The symbols move the objects like this.
sb ru bb
sb zo lf
sb vu mc
sb ku tm
sb za ls
lg ru pz
lg zo gs
lg vu tt
lg ku dc
rf ru mc
rf zo zb
rf vu lq
rf ku bd
rf po hl
rf za mt
mc ru ld
mc zo bp
mc vu gq
mc ku hd
mc po sb
mc za gh
bd ru hd
bd zo sz
bd vu ht
bd ku rf
bd po gs
bd za tt
nc ru cm
nc vu mr
nc ku pf
nc za pr
tq ru pf
tq vu bg
tq ku ds
tq za rg
ld ru rf
ld zo tr
ld vu gf
ld ku nq
ld po bb
ld za mj
tr ru zb
tr zo mr
tr vu cp
tr ku ft
tr po pr
tr za ld
zb ru bp
zb zo qc
zb vu pb
zb ku sz
zb po gj
zb za rf
tt ru hr
tt zo bd
tt vu fs
tt ku mt
tt po lg
bb ru hl
bb zo pr
bb vu ld
bb ku nm
bb za rd
mt ru gh
mt zo rf
mt vu dh
mt ku tt
mt po dc
ml ru ms
ml ku zg
ml po lj
ml za zf
bc ru tt
bc zo nq
bc vu dr
bc ku mj
bc po cd
mr ru qc
mr vu ph
mr ku cq
mr po nc
mr za tr
fl ru mq
fl zo pf
fl vu ft
fl ku pr
fl za nm
gs ru tm
gs zo mq
gs vu bd
gs ku hl
gs za lg
mh ru ml
mh ku ph
mh po cq
mh za fr
rd ru dc
rd zo bb
rd vu mj
rd ku cd
cm ru ds
cm vu qc
cm ku zr
cm za gj
hr ru bc
hr zo hd
hr vu mf
hr ku gh
hr po pz
sz ru jj
sz zo lj
sz vu zf
sz ku zb
sz po mq
sz za bd
pz ru cd
pz zo tm
pz vu hr
pz ku ls
ls ru rd
ls zo sb
ls vu gh
ls ku pz
dq ru ht
dq zo fr
dq ku gf
dq po nq
dq za dr
jh ru dh
jh zo gf
jh ku dr
jh po mj
ms ru mh
ms ku fm
ms po bg
ms za ns
gj ru lf
gj zo cm
gj vu zb
gj ku mq
gj za hl
nq ru bd
nq zo ft
nq vu dq
nq ku ld
nq po nm
nq za bc
lf ru pr
lf zo ds
lf vu bp
lf ku rg
lf za sb
fm ru ph
fm ku ms
fm po bh
fm za mb
pb ru mb
pb zo zg
pb ku zf
pb po zb
pb za lq
mq ru rg
mq zo zr
mq vu sz
mq ku gj
mq za gs
rl ru jh
rl zo gq
rl ku mf
rl po gh
qc ru bh
qc vu zg
qc ku lj
qc po cm
qc za zb
zf ru ns
zf zo ml
zf ku pb
zf po sz
zf za ht
zr ru tq
zr vu lj
zr ku cm
zr za mq
hd ru nq
hd zo jj
hd vu lt
hd ku mc
hd po tm
hd za hr
lq ru gq
lq zo pb
lq ku ht
lq po rf
lq za dh
mj ru mt
mj zo ld
mj vu jh
mj ku bc
mj po rd
hl ru sb
hl zo gj
hl vu rf
hl ku gs
hl za dc
cd ru lg
cd zo nm
cd vu bc
cd ku rd
fr ru zf
fr zo mh
fr ku cp
fr po ft
fr za dq
fs ru mf
fs zo ht
fs ku dh
fs po tt
lt ru dq
lt zo ns
lt ku gq
lt po hd
lt za mf
dh ru rl
dh zo lq
dh ku fs
dh po mt
bh ru mr
bh vu fm
bh ku bg
bh po ds
bh za bp
gh ru mj
gh zo mc
gh vu rl
gh ku hr
gh po ls
pr ru gj
pr zo nc
pr vu tr
pr ku fl
pr za bb
lj ru bg
lj vu ml
lj ku qc
lj po zr
lj za sz
pf ru zr
pf vu cq
pf ku nc
pf za fl
ds ru nc
ds vu bh
ds ku tq
ds za lf
ht ru lt
ht zo zf
ht ku lq
ht po bd
ht za fs
bg ru cq
bg vu ms
bg ku bh
bg po tq
bg za jj
jj ru ft
jj zo bg
jj vu ns
jj ku bp
jj po rg
jj za hd
bp ru tr
bp zo bh
bp vu mb
bp ku jj
bp po lf
bp za mc
ph ru zg
ph ku mh
ph po mr
ph za cp
ns ru fr
ns zo ms
ns ku mb
ns po jj
ns za lt
zg ru fm
zg ku ml
zg po qc
zg za pb
mb ru cp
mb zo fm
mb ku ns
mb po bp
mb za gq
cq ru lj
cq vu mh
cq ku mr
cq po pf
cq za ft
rg ru fl
rg zo tq
rg vu jj
rg ku lf
rg za tm
dc ru ls
dc zo hl
dc vu mt
dc ku lg
dr ru fs
dr zo dq
dr ku jh
dr po bc
gf ru lq
gf zo cp
gf ku dq
gf po ld
gf za jh
tm ru nm
tm zo rg
tm vu hd
tm ku sb
tm za pz
gq ru gf
gq zo mb
gq ku lt
gq po mc
gq za rl
nm ru gs
nm zo fl
nm vu nq
nm ku bb
nm za cd
ft ru sz
ft zo cq
ft vu fr
ft ku tr
ft po fl
ft za nq
cp ru pb
cp zo ph
cp ku fr
cp po tr
cp za gf
mf ru dr
mf zo lt
mf ku rl
mf po hr

In the rows, 75 stands for zero.

The rows follow the links: the fewer symbols apart two objects are, the more alike their rows tend to be.

Each row is also shifted at random along 4 hidden directions that mean nothing.

Some objects, each with a row of numbers:
sz: [79, 83, 78, 74, 72, 78, 84, 74, 81, 65, 71, 72, 86, 80, 78, 70, 82, 73, 82, 79, 68, 87, 72, 71, 84, 75, 78, 73, 71, 73, 65, 78, 76, 78, 77, 77, 77, 78, 87, 74, 83, 71, 79, 72, 66, 70, 80, 76, 79, 72, 73, 67, 78, 78, 78, 77, 71, 79, 69, 68, 69, 84, 79]
rg: [69, 78, 71, 68, 74, 79, 73, 78, 78, 67, 66, 68, 86, 73, 77, 73, 79, 86, 80, 85, 78, 78, 67, 76, 77, 79, 67, 86, 73, 81, 82, 76, 79, 81, 75, 74, 67, 82, 69, 86, 88, 81, 76, 81, 77, 70, 85, 78, 70, 75, 67, 81, 67, 70, 80, 64, 78, 74, 87, 62, 70, 79, 73]
fl: [70, 78, 81, 73, 78, 71, 76, 74, 83, 81, 81, 64, 90, 80, 59, 76, 80, 83, 82, 75, 88, 71, 83, 69, 78, 81, 76, 73, 80, 84, 76, 72, 72, 88, 59, 72, 81, 77, 65, 74, 82, 82, 65, 89, 73, 79, 72, 69, 64, 82, 76, 81, 73, 73, 73, 76, 70, 77, 70, 71, 78, 88, 87]
gj: [74, 71, 75, 60, 81, 75, 74, 79, 77, 91, 77, 80, 78, 84, 88, 95, 83, 81, 80, 67, 87, 71, 67, 62, 62, 88, 72, 70, 84, 75, 76, 58, 74, 74, 73, 64, 73, 80, 76, 68, 59, 77, 82, 68, 66, 76, 82, 72, 84, 78, 66, 66, 77, 73, 89, 79, 78, 93, 63, 72, 78, 60, 74]
cd: [99, 77, 81, 79, 76, 74, 72, 75, 87, 73, 71, 63, 78, 70, 73, 73, 80, 85, 91, 89, 80, 74, 67, 79, 74, 83, 73, 89, 70, 76, 86, 74, 78, 83, 67, 68, 77, 84, 69, 75, 92, 67, 75, 94, 81, 73, 82, 73, 75, 83, 74, 87, 72, 76, 83, 81, 76, 80, 83, 67, 80, 76, 71]
sb: [54, 68, 75, 67, 76, 68, 73, 75, 63, 85, 83, 70, 72, 78, 68, 77, 69, 78, 68, 65, 92, 66, 90, 67, 62, 87, 61, 57, 85, 83, 76, 71, 71, 81, 65, 63, 84, 71, 67, 79, 67, 75, 63, 88, 80, 78, 67, 73, 61, 79, 73, 78, 71, 76, 72, 67, 75, 68, 70, 80, 75, 77, 84]
zg: [87, 74, 69, 73, 73, 83, 73, 81, 76, 79, 72, 85, 78, 79, 77, 82, 77, 72, 67, 71, 74, 75, 76, 77, 74, 74, 81, 80, 82, 75, 66, 69, 74, 68, 75, 82, 73, 70, 78, 71, 63, 82, 78, 60, 71, 83, 76, 69, 80, 68, 72, 65, 74, 81, 75, 79, 75, 79, 67, 79, 75, 72, 76]
hd: [65, 78, 76, 65, 81, 66, 85, 73, 81, 91, 92, 81, 76, 71, 93, 84, 78, 79, 69, 66, 83, 83, 62, 53, 73, 91, 85, 61, 79, 76, 91, 69, 65, 56, 77, 62, 69, 68, 95, 73, 74, 72, 97, 73, 67, 75, 74, 92, 84, 85, 60, 83, 84, 67, 94, 87, 84, 89, 63, 79, 88, 70, 86]
mf: [104, 77, 76, 79, 76, 77, 72, 86, 86, 67, 75, 75, 63, 65, 82, 60, 69, 72, 80, 74, 58, 88, 58, 80, 83, 63, 86, 73, 57, 67, 87, 78, 79, 62, 91, 70, 70, 80, 90, 77, 89, 63, 88, 77, 59, 54, 75, 92, 86, 67, 75, 75, 85, 67, 75, 82, 80, 72, 86, 76, 68, 69, 71]
ht: [63, 83, 76, 75, 80, 79, 76, 76, 84, 73, 80, 80, 65, 75, 90, 78, 76, 75, 74, 72, 67, 85, 66, 76, 78, 71, 86, 77, 66, 69, 80, 71, 75, 62, 81, 76, 70, 73, 90, 74, 74, 71, 89, 61, 60, 74, 76, 81, 89, 68, 73, 65, 83, 76, 81, 88, 76, 82, 72, 85, 79, 75, 70]
ms: [80, 80, 69, 78, 72, 82, 74, 82, 78, 73, 75, 77, 81, 70, 68, 66, 72, 72, 65, 71, 73, 83, 78, 74, 85, 70, 83, 72, 76, 79, 74, 79, 71, 66, 74, 82, 74, 68, 78, 82, 78, 84, 77, 71, 71, 78, 71, 79, 72, 67, 71, 74, 79, 74, 67, 70, 73, 67, 76, 78, 72, 88, 86]
tt: [40, 84, 79, 76, 78, 78, 82, 62, 75, 73, 78, 75, 68, 70, 85, 77, 80, 78, 78, 85, 81, 73, 79, 74, 72, 87, 68, 81, 75, 75, 73, 76, 74, 73, 67, 73, 81, 72, 81, 74, 76, 66, 78, 75, 89, 86, 78, 71, 78, 80, 71, 82, 78, 85, 84, 85, 75, 77, 65, 83, 87, 80, 72]
mb: [124, 71, 67, 74, 68, 77, 74, 85, 74, 73, 72, 79, 77, 72, 71, 75, 74, 74, 66, 73, 76, 77, 84, 85, 73, 76, 75, 79, 76, 77, 77, 76, 74, 70, 74, 77, 74, 73, 72, 83, 79, 77, 73, 78, 84, 86, 73, 75, 70, 72, 72, 78, 69, 83, 75, 70, 80, 67, 77, 80, 77, 77, 79]
bd: [87, 84, 81, 73, 73, 76, 86, 70, 84, 69, 75, 73, 78, 78, 82, 75, 86, 77, 84, 82, 76, 84, 72, 74, 78, 85, 76, 75, 71, 73, 73, 75, 72, 75, 73, 69, 80, 78, 91, 73, 87, 63, 82, 77, 73, 78, 80, 77, 79, 79, 72, 73, 79, 83, 84, 85, 73, 83, 65, 75, 79, 81, 79]
pr: [66, 70, 75, 79, 73, 72, 72, 72, 66, 73, 68, 65, 82, 82, 57, 73, 73, 78, 80, 79, 79, 65, 87, 83, 72, 70, 63, 82, 79, 81, 66, 80, 80, 95, 67, 81, 81, 81, 52, 78, 75, 81, 53, 86, 86, 75, 73, 66, 62, 78, 88, 76, 61, 76, 63, 61, 70, 64, 82, 68, 69, 83, 75]
ns: [53, 81, 70, 79, 72, 81, 72, 79, 71, 61, 73, 75, 71, 71, 71, 62, 68, 70, 67, 76, 61, 86, 75, 83, 85, 58, 82, 77, 65, 74, 77, 84, 77, 70, 86, 89, 67, 72, 79, 87, 83, 79, 77, 66, 71, 70, 71, 83, 73, 63, 78, 71, 75, 71, 66, 64, 75, 63, 86, 79, 67, 86, 73]
nm: [48, 77, 81, 72, 83, 72, 72, 72, 82, 78, 77, 69, 78, 75, 80, 80, 80, 85, 87, 78, 75, 72, 63, 73, 76, 72, 78, 82, 71, 76, 84, 72, 79, 79, 74, 77, 68, 82, 70, 72, 78, 76, 81, 78, 70, 69, 81, 79, 79, 80, 75, 80, 74, 66, 85, 79, 79, 85, 80, 67, 79, 70, 68]
gs: [62, 83, 79, 70, 75, 79, 77, 71, 79, 68, 69, 64, 78, 78, 76, 72, 83, 83, 84, 84, 84, 75, 78, 77, 71, 84, 63, 83, 72, 80, 72, 73, 77, 85, 65, 72, 80, 82, 71, 79, 88, 72, 70, 82, 78, 79, 81, 67, 73, 76, 72, 74, 70, 82, 81, 74, 72, 76, 73, 72, 76, 83, 75]
hl: [60, 71, 77, 66, 79, 72, 76, 73, 68, 80, 77, 70, 71, 83, 76, 82, 77, 77, 77, 70, 88, 68, 82, 71, 64, 85, 62, 69, 80, 77, 68, 66, 75, 84, 67, 65, 82, 78, 69, 74, 67, 72, 67, 81, 76, 79, 75, 67, 73, 76, 76, 68, 73, 81, 78, 77, 71, 78, 67, 79, 76, 73, 77]
mr: [45, 68, 71, 81, 77, 77, 73, 70, 66, 79, 70, 86, 81, 78, 81, 90, 78, 75, 73, 79, 65, 69, 68, 78, 77, 64, 80, 89, 81, 71, 73, 82, 78, 76, 83, 91, 63, 74, 69, 70, 57, 90, 79, 55, 84, 77, 81, 71, 81, 78, 79, 74, 72, 65, 77, 70, 81, 84, 81, 64, 73, 64, 62]
lf: [108, 64, 72, 58, 77, 70, 71, 85, 80, 94, 78, 78, 84, 79, 83, 87, 80, 82, 76, 65, 87, 74, 63, 61, 63, 91, 75, 63, 84, 77, 88, 61, 72, 68, 74, 59, 69, 79, 76, 71, 65, 78, 85, 78, 66, 71, 79, 80, 79, 81, 61, 77, 76, 67, 90, 76, 84, 91, 72, 69, 77, 59, 80]
gh: [71, 69, 74, 86, 66, 69, 76, 70, 57, 65, 71, 69, 62, 72, 62, 56, 62, 65, 72, 78, 73, 69, 93, 86, 74, 71, 56, 67, 72, 74, 66, 88, 79, 84, 78, 70, 89, 75, 71, 83, 84, 63, 59, 90, 91, 69, 66, 75, 64, 74, 85, 80, 70, 81, 58, 61, 70, 52, 84, 78, 66, 82, 74]

From each start, follow one symbol. Which object do you reach?
Answer with the object's name.
start [82, 84, 72, 80, 73, 87, 77, 80, 82, 67, 68, 79, 81, 75, 74, 72, 79, 73, 73, 79, 65, 85, 71, 80, 84, 70, 83, 85, 73, 76, 69, 77, 75, 72, 77, 87, 72, 73, 80, 77, 79, 83, 80, 65, 70, 80, 79, 72, 80, 68, 69, 68, 77, 80, 73, 75, 71, 73, 74, 75, 72, 82, 73]
po	lj
start [83, 70, 79, 73, 81, 69, 70, 73, 78, 83, 75, 73, 71, 74, 82, 85, 78, 82, 84, 80, 82, 63, 66, 77, 65, 82, 72, 81, 76, 76, 84, 71, 80, 79, 71, 68, 74, 81, 68, 70, 72, 70, 77, 81, 82, 73, 80, 73, 80, 84, 75, 81, 73, 73, 84, 83, 83, 85, 80, 72, 83, 59, 65]
ku	cd
start [113, 79, 76, 79, 76, 80, 76, 82, 91, 80, 74, 81, 88, 73, 72, 79, 80, 78, 75, 78, 71, 81, 68, 75, 84, 75, 94, 82, 76, 77, 82, 75, 72, 68, 74, 83, 71, 72, 80, 70, 78, 84, 85, 69, 68, 80, 77, 77, 79, 75, 71, 78, 78, 75, 78, 84, 77, 83, 74, 72, 82, 76, 78]
po	cq
start [63, 80, 76, 71, 74, 84, 75, 75, 77, 71, 70, 70, 90, 78, 69, 72, 83, 79, 80, 80, 86, 74, 79, 72, 77, 83, 70, 78, 80, 82, 66, 72, 76, 84, 66, 76, 80, 76, 69, 76, 80, 84, 70, 75, 74, 80, 79, 66, 69, 73, 70, 72, 70, 80, 73, 68, 68, 75, 71, 68, 71, 88, 83]
ru	tq
start [100, 65, 73, 76, 67, 67, 74, 81, 60, 67, 72, 74, 65, 76, 67, 57, 60, 64, 74, 66, 64, 79, 79, 76, 75, 66, 67, 55, 69, 67, 72, 83, 77, 77, 91, 66, 80, 80, 80, 83, 80, 65, 67, 85, 73, 56, 67, 86, 70, 74, 87, 70, 74, 70, 60, 63, 73, 59, 84, 72, 59, 75, 81]
ku	hd
start [59, 76, 66, 72, 75, 83, 76, 73, 78, 76, 69, 87, 89, 71, 90, 84, 84, 80, 71, 81, 70, 80, 58, 69, 81, 79, 81, 87, 79, 79, 84, 79, 75, 61, 82, 82, 60, 72, 84, 78, 73, 90, 93, 59, 79, 78, 85, 83, 81, 78, 60, 81, 75, 68, 87, 71, 85, 86, 78, 63, 75, 71, 71]
ku	bh
start [67, 64, 66, 68, 73, 72, 73, 76, 64, 79, 72, 91, 71, 78, 92, 83, 75, 73, 71, 72, 63, 77, 58, 73, 71, 70, 76, 73, 75, 69, 80, 79, 78, 65, 95, 80, 58, 76, 81, 76, 63, 80, 89, 59, 75, 66, 82, 86, 82, 76, 72, 73, 75, 61, 82, 67, 89, 82, 82, 67, 68, 56, 64]
ru	tr
start [94, 85, 76, 77, 77, 80, 76, 75, 89, 70, 73, 76, 68, 68, 86, 79, 81, 79, 79, 86, 76, 81, 72, 83, 75, 84, 76, 92, 69, 73, 79, 71, 76, 67, 70, 76, 77, 75, 81, 74, 84, 66, 83, 73, 81, 87, 83, 73, 83, 75, 67, 79, 77, 89, 89, 90, 79, 79, 72, 85, 89, 76, 69]
ru	mf
start [80, 79, 82, 74, 72, 77, 82, 80, 80, 77, 80, 78, 86, 82, 66, 62, 74, 66, 75, 64, 77, 86, 78, 57, 87, 76, 85, 51, 80, 74, 63, 71, 66, 74, 78, 68, 84, 72, 91, 69, 75, 79, 78, 72, 52, 64, 66, 77, 74, 70, 77, 62, 85, 71, 65, 76, 61, 76, 61, 72, 67, 86, 95]
za	sz
start [35, 74, 77, 72, 79, 75, 69, 72, 76, 73, 76, 73, 65, 70, 89, 74, 73, 79, 79, 76, 72, 77, 60, 71, 71, 74, 71, 75, 68, 73, 86, 73, 81, 72, 83, 69, 68, 79, 77, 79, 79, 69, 86, 75, 71, 62, 79, 81, 81, 74, 71, 81, 78, 64, 83, 73, 81, 77, 86, 72, 72, 67, 66]
ru	cd
start [54, 73, 72, 65, 78, 82, 69, 80, 81, 80, 72, 81, 87, 74, 90, 82, 81, 83, 76, 76, 73, 79, 53, 62, 74, 78, 78, 79, 79, 76, 86, 71, 77, 67, 80, 76, 58, 78, 76, 78, 73, 89, 93, 64, 67, 69, 84, 83, 82, 74, 61, 77, 77, 61, 87, 71, 83, 86, 80, 60, 73, 69, 70]
ru	pf
start [59, 82, 76, 84, 77, 76, 74, 69, 79, 69, 80, 74, 63, 66, 77, 73, 71, 77, 76, 83, 68, 74, 77, 86, 80, 64, 81, 90, 67, 73, 82, 81, 77, 71, 75, 85, 74, 71, 76, 77, 82, 70, 77, 73, 81, 79, 75, 77, 78, 74, 82, 81, 78, 77, 75, 82, 77, 73, 81, 83, 83, 77, 65]
zo	dq
start [54, 68, 77, 72, 80, 74, 71, 76, 73, 90, 79, 77, 81, 80, 71, 84, 71, 75, 74, 65, 85, 66, 75, 64, 73, 74, 78, 66, 86, 77, 72, 70, 72, 81, 72, 73, 76, 74, 67, 69, 57, 89, 72, 72, 70, 72, 72, 71, 73, 77, 77, 73, 77, 66, 69, 71, 74, 81, 71, 70, 72, 69, 82]
vu	mr
start [78, 81, 81, 77, 73, 79, 73, 74, 80, 62, 65, 63, 73, 72, 76, 67, 79, 79, 88, 88, 75, 77, 71, 83, 74, 79, 63, 86, 66, 74, 74, 76, 82, 85, 72, 69, 79, 87, 71, 78, 93, 63, 71, 86, 76, 68, 83, 71, 76, 73, 74, 76, 72, 82, 78, 74, 70, 71, 83, 69, 71, 79, 68]
vu	tt
start [42, 78, 75, 70, 75, 75, 73, 73, 70, 67, 72, 64, 75, 74, 71, 65, 74, 81, 77, 80, 81, 74, 78, 77, 74, 76, 64, 76, 73, 81, 78, 79, 76, 82, 72, 73, 76, 77, 66, 88, 86, 77, 68, 86, 79, 69, 72, 79, 66, 75, 73, 81, 70, 71, 73, 62, 74, 64, 82, 72, 70, 87, 77]
vu	hd
start [64, 65, 70, 72, 76, 74, 68, 72, 67, 75, 67, 76, 66, 68, 88, 80, 74, 83, 79, 84, 77, 68, 66, 81, 61, 81, 61, 86, 72, 74, 84, 73, 83, 74, 76, 69, 68, 82, 67, 81, 72, 71, 78, 78, 87, 72, 86, 77, 76, 79, 71, 83, 72, 72, 85, 71, 85, 77, 88, 70, 76, 60, 59]
ru	rd
start [57, 73, 68, 74, 72, 84, 76, 68, 63, 72, 64, 84, 84, 81, 79, 84, 82, 73, 70, 83, 74, 73, 80, 79, 73, 80, 68, 88, 84, 77, 59, 78, 77, 78, 73, 87, 72, 74, 70, 75, 64, 86, 73, 60, 89, 88, 80, 63, 75, 75, 73, 69, 69, 83, 73, 69, 75, 76, 71, 69, 73, 74, 71]
ku	lj
